Below is a small trained network, with its code and all its weights. Each question gives an input and a class and asks what happens when units are switched off, that is, made to give their printed mean instead of their output.

import numpy as np


def w(rows, s, z=0):
    codes = np.array(rows[::2]) - 128.0
    scale = np.full(codes.shape[1], s)
    scale[-1] = z or s
    return codes * scale


def f(y):
    return np.maximum(y, 0)


def log_softmax(a):
    a = a - a.max(-1, keepdims=True)
    return a - np.log(np.exp(a).sum(-1, keepdims=True))


def net(x, mask):
    res = np.array(x, float).reshape(1, 3) / 4 @ E
    y = f(res @ A[0][:, :-1].T + A[0][:, -1])
    res = res + np.where(mask, y, B[0][:, -1]) @ B[0][:, :-1]
    return log_softmax(res[-1] @ U[:, :-1].T + U[:, -1])


A, B = {}, {}
E = w([
[175,172,50,126],'x0',
[36,160,111,68],'x1',
[123,188,247,221],'x2',
],0.013)
A[0] = w([
[191,166,128,210,255],'n0',
[155,132,105,87,119],'n1',
[153,95,53,55,115],'n2',
[69,65,95,81,194],'n3',
[105,155,53,104,250],'n4',
[230,97,136,175,207],'n5',
[209,151,64,97,176],'n6',
[76,144,184,245,213],'n7',
[185,133,43,77,213],'n8',
],0.013,0.0043)
B[0] = w([
[229,210,178,150,218],'n0',
[128,79,68,164,169],'n1',
[113,105,69,141,237],'n2',
[255,139,97,19,215],'n3',
[198,175,60,132,214],'n4',
[229,229,233,108,211],'n5',
[166,174,46,208,214],'n6',
[93,164,162,244,253],'n7',
[137,164,73,138,242],'n8',
],0.0095,0.016)
U = w([
[180,243,132,202,155],'0',
[31,110,138,222,157],'1',
[96,41,93,149,11],'2',
[106,77,115,125,1],'3',
[178,147,133,2,235],'4',
[155,129,41,152,67],'5',
],0.0091,0.0066)

Each question gives the input, the list of numbers given to net, and the class t.
The units are the neurons (one row each of A and B). Each row of codes is followed by its name. A weight is (code - 128) times the scale printed after its matrix; where a second scale follows, it is the last column's (A, B and U).
mask holds one flag per neuron, in row order. A switched-off neuron (its flag False) gives its mean, the last column of its row in B, instead of its output. The means were averaged over made-up inputs and are rounded, as every weight is.
A unit's drop is (log p(t) with every unit on - log p(t) with that unit switched off) / (log p(t) with every unit on - log p(t) with every unit switched off).
The circuit of an input: a set's keep is (log p(t) with only the set's units on - log p(t) with every unit switched off) / (log p(t) with every unit on - log p(t) with every unit switched off). Starting from all 9 units, units are removed one at a time, each time the one whose removal leaves the highest keep (on an exact tie, the one counted first), for as long as the keep stays at least 0.8.
units of the circuit, in order: the units of the circuit, biggest drop first
k most important neurons: the k neurons with the biggest drops, biggest first
drop when u is switched off: that unit's drop, to one decimal
input [3,3,-1], class 5: units of the circuit, in order => n5, n0
input [-6,2,7], class 1: units of the circuit, in order => n5, n3, n4
input [-2,1,0], class 4: units of the circuit, in order => n7, n6, n0
input [8,3,1], class 5: units of the circuit, in order => n5, n7
input [-2,5,1], class 4: units of the circuit, in order => n6, n7, n0
input [-4,-6,-6], class 4: units of the circuit, in order => n7
input [-6,1,-7], class 4: 2 most important neurons => n3, n7
input [-6,-4,-8], class 4: 2 most important neurons => n3, n7
input [5,1,-1], class 5: drop when n7 is switched off => 0.3
input [-6,3,-6], class 4: drop when n3 is switched off => 0.3
input [1,0,-2], class 5: drop when n5 is switched off => 0.2
input [-7,2,1], class 1: drop when n5 is switched off => 0.2
